Here is a tiny trained network, its code and every weight. The questions are about switching its units off for an input and a class, where a switched-off unit gives its printed mean instead of its output.

import numpy as np


def w(rows, s, z=0):
    codes = np.array(rows[::2]) - 128.0
    scale = np.full(codes.shape[1], s)
    scale[-1] = z or s
    return codes * scale


def norm(h):
    return h / np.sqrt((h * h).mean(-1, keepdims=True) + 1e-5)


def f(y):
    return y / 2 * (1 + np.tanh(0.7978845608 * (y + 0.044715 * y**3)))


def log_softmax(a):
    a = a - a.max(-1, keepdims=True)
    return a - np.log(np.exp(a).sum(-1, keepdims=True))


def net(x, mask):
    res = np.array(x, float).reshape(1, 7) / 4 @ E
    u = 0
    for l in range(3):
        y = f(norm(res) @ A[l][:, :-1].T + A[l][:, -1])
        res = res + np.where(mask[u : u + 5], y, B[l][:, -1]) @ B[l][:, :-1]
        u += 5
    return log_softmax(norm(res)[-1] @ U[:, :-1].T + U[:, -1])


A, B = {}, {}
E = w([
[136,61,67],'x0',
[128,164,171],'x1',
[69,198,112],'x2',
[123,185,6],'x3',
[253,182,171],'x4',
[116,162,124],'x5',
[124,177,104],'x6',
],0.0071)
A[0] = w([
[147,125,117,6],'L0N0',
[124,183,118,228],'L0N1',
[108,107,66,44],'L0N2',
[84,73,108,69],'L0N3',
[155,98,1,176],'L0N4',
],0.0083,0.0011)
B[0] = w([
[158,143,108,114],'L0N0',
[74,49,174,173],'L0N1',
[23,213,112,154],'L0N2',
[245,159,89,158],'L0N3',
[69,186,2,252],'L0N4',
],0.0068,0.0031)
A[1] = w([
[125,179,111,139],'L1N0',
[67,97,2,219],'L1N1',
[182,172,139,84],'L1N2',
[113,109,115,4],'L1N3',
[123,152,154,105],'L1N4',
],0.012,0.0027)
B[1] = w([
[225,144,187,149],'L1N0',
[3,146,217,254],'L1N1',
[182,165,200,144],'L1N2',
[135,209,48,117],'L1N3',
[44,226,116,133],'L1N4',
],0.0056,0.0084)
A[2] = w([
[68,128,105,70],'L2N0',
[111,197,195,248],'L2N1',
[57,11,151,90],'L2N2',
[114,43,152,246],'L2N3',
[102,192,168,106],'L2N4',
],0.012,0.0011)
B[2] = w([
[169,245,164,191],'L2N0',
[154,185,154,255],'L2N1',
[137,132,255,233],'L2N2',
[203,47,209,187],'L2N3',
[148,173,175,210],'L2N4',
],0.005,0.0053)
U = w([
[88,147,5,163],'0',
[205,108,139,103],'1',
[198,180,137,114],'2',
[62,179,192,168],'3',
[156,78,163,100],'4',
[135,75,70,4],'5',
[168,52,170,154],'6',
],0.017,0.011)

Each question gives the input, the list of numbers given to net, and the class t.
The units are the neurons (one row each of A and B). Each row of codes is followed by its name. A weight is (code - 128) times the scale printed after its matrix; where a second scale follows, it is the last column's (A, B and U).
mask holds one flag per neuron, layer by layer. A switched-off neuron (its flag False) gives its mean, the last column of its row in B, instead of its output. The means were averaged over made-up inputs and are rounded, as every weight is.
A unit's drop is (log p(t) with every unit on - log p(t) with that unit switched off) / (log p(t) with every unit on - log p(t) with every unit switched off).
The circuit of an input: a set's keep is (log p(t) with only the set's units on - log p(t) with every unit switched off) / (log p(t) with every unit on - log p(t) with every unit switched off). Starting from the 12 units with the biggest drops (on a tie, the unit counted first), units are removed one at a time, each time the one whose removal leaves the highest keep (on an exact tie, the one counted first), for as long as the keep stays at least 0.8.
units of the circuit, in order: the units of the circuit, biggest drop first
k most important neurons: the k neurons with the biggest drops, biggest first
k most important neurons of layer l: the k neurons of layer l with the biggest drops, biggest first
drop of u: that unit's drop, to one decimal
input [4,8,1,-3,-7,-4,-1], class 6: units of the circuit, in order	(L0N4 L2N3)
input [5,-7,-7,-1,-5,3,-5], class 3: 3 most important neurons of layer 0	(L0N4 L0N2 L0N1)
input [6,-5,0,-1,-7,-4,-4], class 3: 2 most important neurons	(L1N1 L2N2)
input [-1,6,-6,-3,-3,6,5], class 6: 2 most important neurons	(L0N4 L1N1)
input [-1,6,-5,-5,-7,7,-8], class 6: units of the circuit, in order	(L1N1 L2N3)
input [8,1,-5,4,1,4,-6], class 3: units of the circuit, in order	(L1N1)
input [0,-6,-5,5,3,3,0], class 0: 2 most important neurons	(L0N4 L2N2)
input [6,1,-2,3,-6,0,-5], class 3: 3 most important neurons	(L1N1 L2N2 L2N0)
input [5,3,-6,2,2,-2,5], class 0: 2 most important neurons	(L0N4 L0N1)
input [1,1,-8,7,0,-2,-7], class 3: drop of L0N1	-0.1
input [-4,7,-8,-5,-7,-6,4], class 6: drop of L2N3	0.1
input [5,-2,-7,5,5,2,-2], class 0: drop of L0N4	0.3
